Below are the code and all the weights of a small trained network. Each question names an input and a class and asks about switching units off, where a switched-off unit gives its printed mean instead of its output.

import numpy as np


def w(rows, s, z=0):
    codes = np.array(rows[::2]) - 128.0
    scale = np.full(codes.shape[1], s)
    scale[-1] = z or s
    return codes * scale


def f(y):
    return np.maximum(y, 0)


def log_softmax(a):
    a = a - a.max(-1, keepdims=True)
    return a - np.log(np.exp(a).sum(-1, keepdims=True))


def net(x, mask):
    res = np.array(x, float).reshape(1, 7) / 4 @ E
    y = f(res @ A[0][:, :-1].T + A[0][:, -1])
    res = res + np.where(mask, y, B[0][:, -1]) @ B[0][:, :-1]
    return log_softmax(res[-1] @ U[:, :-1].T + U[:, -1])


A, B = {}, {}
E = w([
[160,128,118,143,124,112,128,129,145,102,116],'x0',
[127,113,130,130,120,128,150,123,119,126,147],'x1',
[128,2,170,146,104,121,183,45,207,233,1],'x2',
[132,107,129,113,98,112,133,163,126,134,136],'x3',
[127,129,103,141,136,149,135,117,125,127,123],'x4',
[140,103,132,132,120,108,157,132,134,111,149],'x5',
[223,34,32,23,221,46,41,49,62,152,146],'x6',
],0.0058)
A[0] = w([
[134,177,115,132,135,142,85,156,77,85,213,47],'n1',
[128,216,98,97,138,114,89,166,80,31,233,65],'n2',
[113,15,174,149,121,116,174,53,186,234,16,2],'n3',
[159,74,51,35,183,70,75,81,75,124,155,150],'n4',
[128,183,128,120,148,115,85,164,47,73,204,61],'n5',
[182,88,73,30,166,78,59,64,105,153,175,163],'n6',
[19,212,182,254,59,162,193,189,191,89,117,186],'n7',
[159,114,78,85,169,93,86,97,80,128,119,163],'n8',
[124,182,102,116,138,133,99,163,110,86,204,85],'n9',
[64,213,149,193,60,147,188,171,197,123,137,170],'n10',
[107,173,108,144,145,122,76,181,72,55,200,81],'n11',
[147,79,88,68,163,123,51,117,103,131,138,180],'n12',
[136,216,92,106,157,134,99,204,84,56,207,69],'n13',
],0.0046,0.00084)
B[0] = w([
[97,45,107,130,93,67,74,125,187,174,97,174],'n1',
[82,59,47,171,106,82,109,63,180,171,98,198],'n2',
[37,3,33,200,61,42,36,50,225,216,52,236],'n3',
[190,212,227,69,197,202,181,222,56,60,208,209],'n4',
[100,105,72,174,79,81,123,60,185,186,112,181],'n5',
[167,215,163,60,221,213,142,183,64,84,175,208],'n6',
[193,224,235,41,221,227,223,171,28,66,190,255],'n7',
[143,180,193,75,158,171,134,181,123,85,160,179],'n8',
[87,67,72,198,94,88,75,88,169,192,90,172],'n9',
[175,182,209,70,193,201,202,176,66,57,150,218],'n10',
[67,105,69,187,74,74,64,88,216,189,52,182],'n11',
[147,151,174,93,162,122,149,146,94,103,158,180],'n12',
[63,90,76,158,71,26,76,89,210,183,112,194],'n13',
],0.0048,0.0072)
U = w([
[205,225,211,47,207,194,152,225,39,36,182,254],'0',
[54,85,78,218,7,43,69,3,232,216,65,2],'1',
],0.0059,0.00067)

Each question gives the input, the list of numbers given to net, and the class t.
The units are the neurons (one row each of A and B). Each row of codes is followed by its name. A weight is (code - 128) times the scale printed after its matrix; where a second scale follows, it is the last column's (A, B and U).
mask holds one flag per neuron, in row order. A switched-off neuron (its flag False) gives its mean, the last column of its row in B, instead of its output. The means were averaged over made-up inputs and are rounded, as every weight is.
A unit's drop is (log p(t) with every unit on - log p(t) with that unit switched off) / (log p(t) with every unit on - log p(t) with every unit switched off).
most important unit: the unit with the biggest drop
top k neurons: the k neurons with the biggest drops, biggest first
drop when u is switched off: that unit's drop, to one decimal
input [-4,-7,5,8,-1,-6,-5], class 0: most important unit : n7
input [2,-8,6,7,-2,1,8], class 0: top 2 neurons : n4; n6
input [4,-4,-3,-4,7,-1,2], class 1: top 2 neurons : n7; n10
input [-1,-3,6,7,-8,-3,-6], class 0: top 2 neurons : n7; n10
input [4,-4,-1,-8,2,8,0], class 1: top 3 neurons : n7; n4; n10
input [2,-4,5,-7,8,-7,-7], class 0: drop when n7 is switched off : 0.7
input [3,-4,-2,-3,-5,-2,0], class 1: drop when n7 is switched off : 0.2
input [2,-2,4,7,0,6,-7], class 0: drop when n2 is switched off : 0.0
input [1,4,7,-4,6,5,-7], class 0: top 2 neurons : n7; n10
input [0,-6,6,6,-8,1,6], class 0: top 2 neurons : n4; n6
